Below is a small trained network, with its code and all its weights. Each question gives an input and a class and asks what happens when units are switched off, that is, made to give their printed mean instead of their output.

import numpy as np


def w(rows, s, z=0):
    codes = np.array(rows[::2]) - 128.0
    scale = np.full(codes.shape[1], s)
    scale[-1] = z or s
    return codes * scale


def f(y):
    return y / 2 * (1 + np.tanh(0.7978845608 * (y + 0.044715 * y**3)))


def log_softmax(a):
    a = a - a.max(-1, keepdims=True)
    return a - np.log(np.exp(a).sum(-1, keepdims=True))


def net(x, mask):
    res = np.array(x, float).reshape(1, 8) / 4 @ E
    y = f(res @ A[0][:, :-1].T + A[0][:, -1])
    res = res + np.where(mask, y, B[0][:, -1]) @ B[0][:, :-1]
    return log_softmax(res[-1] @ U[:, :-1].T + U[:, -1])


A, B = {}, {}
E = w([
[176,189,160,133,63,75,153,113,175,36,48,175],'x0',
[168,149,47,18,162,45,136,183,43,174,105,60],'x1',
[55,201,166,172,168,48,96,254,238,130,51,120],'x2',
[64,89,115,167,142,164,122,189,119,152,121,129],'x3',
[135,214,171,200,30,211,232,101,154,155,134,57],'x4',
[110,154,139,72,181,217,69,47,143,98,174,10],'x5',
[35,154,182,127,184,187,89,132,124,138,223,102],'x6',
[44,253,68,108,72,112,150,114,111,98,156,197],'x7',
],0.0089)
A[0] = w([
[92,200,157,160,37,154,182,38,134,64,110,159,99],'N1',
[82,101,130,125,95,118,180,95,103,68,85,118,36],'N2',
[229,61,125,97,167,176,119,5,53,133,157,55,88],'N3',
[60,123,197,253,149,186,120,111,110,148,171,104,26],'N4',
[96,107,121,126,173,105,45,171,117,61,186,174,2],'N5',
[78,140,145,139,137,157,131,159,109,157,195,45,150],'N6',
[183,130,161,189,107,97,96,143,228,88,134,90,94],'N7',
[124,102,217,176,139,86,95,162,218,96,49,63,53],'N8',
[93,108,151,114,141,137,123,133,137,105,120,147,14],'N9',
],0.0077,0.0017)
B[0] = w([
[151,196,95,255,86,145,106,70,143,62,174,123,216],'N1',
[169,133,133,163,110,125,83,91,105,176,109,195,143],'N2',
[191,48,163,3,72,129,147,70,63,69,208,78,249],'N3',
[118,89,151,173,124,208,146,218,177,170,183,113,216],'N4',
[85,101,102,114,200,118,114,105,142,96,140,171,183],'N5',
[56,97,98,105,80,129,175,157,182,152,85,35,199],'N6',
[218,137,161,146,165,218,152,139,104,88,94,147,177],'N7',
[166,176,206,127,225,163,154,94,100,198,28,175,204],'N8',
[144,167,140,117,126,176,79,155,117,132,138,166,136],'N9',
],0.0075,0.015)
U = w([
[141,201,124,188,45,158,131,65,179,72,155,151,118],'0',
[44,218,60,55,179,94,96,157,98,148,103,2,76],'1',
[32,75,104,106,209,101,37,144,140,117,162,197,100],'2',
[176,91,54,147,62,11,197,214,68,151,55,192,8],'3',
[73,92,160,148,121,218,159,163,197,182,172,74,26],'4',
[168,148,184,128,180,157,144,124,160,128,48,151,78],'5',
[158,48,135,42,92,166,133,59,63,100,195,80,250],'6',
],0.0092,0.0012)

Each question gives the input, the list of numbers given to net, and the class t.
The units are the neurons (one row each of A and B). Each row of codes is followed by its name. A weight is (code - 128) times the scale printed after its matrix; where a second scale follows, it is the last column's (A, B and U).
mask holds one flag per neuron, in row order. A switched-off neuron (its flag False) gives its mean, the last column of its row in B, instead of its output. The means were averaged over made-up inputs and are rounded, as every weight is.
A unit's drop is (log p(t) with every unit on - log p(t) with that unit switched off) / (log p(t) with every unit on - log p(t) with every unit switched off).
The circuit of an input: a set's keep is (log p(t) with only the set's units on - log p(t) with every unit switched off) / (log p(t) with every unit on - log p(t) with every unit switched off). Starting from all 9 units, units are removed one at a time, each time the one whose removal leaves the highest keep (on an exact tie, the one counted first), for as long as the keep stays at least 0.8.
units of the circuit, in order: the units of the circuit, biggest drop first
top k neurons: the k neurons with the biggest drops, biggest first
drop when u is switched off: that unit's drop, to one decimal
input [-2,2,5,6,4,1,-3,-8], class 5: units of the circuit, in order -> (N8)
input [2,-5,7,3,-6,8,-4,3], class 5: top 2 neurons -> (N8 N7)
input [7,6,-2,-6,-8,-8,8,-8], class 2: top 2 neurons -> (N5 N3)
input [5,4,-4,0,0,-6,7,2], class 3: units of the circuit, in order -> (N3 N4)
input [8,4,-2,-1,-5,-2,8,7], class 2: units of the circuit, in order -> (N5 N3)
input [4,-4,-2,4,5,-4,-3,-6], class 5: top 3 neurons -> (N8 N7 N3)
input [0,2,2,1,0,2,-3,5], class 1: top 3 neurons -> (N3 N1 N7)
input [-1,0,0,-6,-8,3,8,-1], class 2: top 4 neurons -> (N5 N7 N1 N9)
input [8,4,-5,0,-2,5,-5,6], class 0: top 2 neurons -> (N1 N2)
input [-8,4,7,1,-5,-5,-4,1], class 2: top 2 neurons -> (N5 N6)
input [-2,3,-1,0,-5,-4,-1,8], class 2: top 3 neurons -> (N5 N6 N3)
input [6,3,0,3,-3,0,6,0], class 2: top 2 neurons -> (N3 N6)
input [4,-3,3,-3,-3,-6,-5,-5], class 5: drop when N8 is switched off -> 0.2
input [0,0,6,-1,5,-1,0,-8], class 5: drop when N8 is switched off -> 0.1
input [7,-6,3,5,8,2,-8,-8], class 5: drop when N8 is switched off -> 2.4
input [5,-2,0,-6,3,-1,5,-6], class 5: drop when N5 is switched off -> 0.0
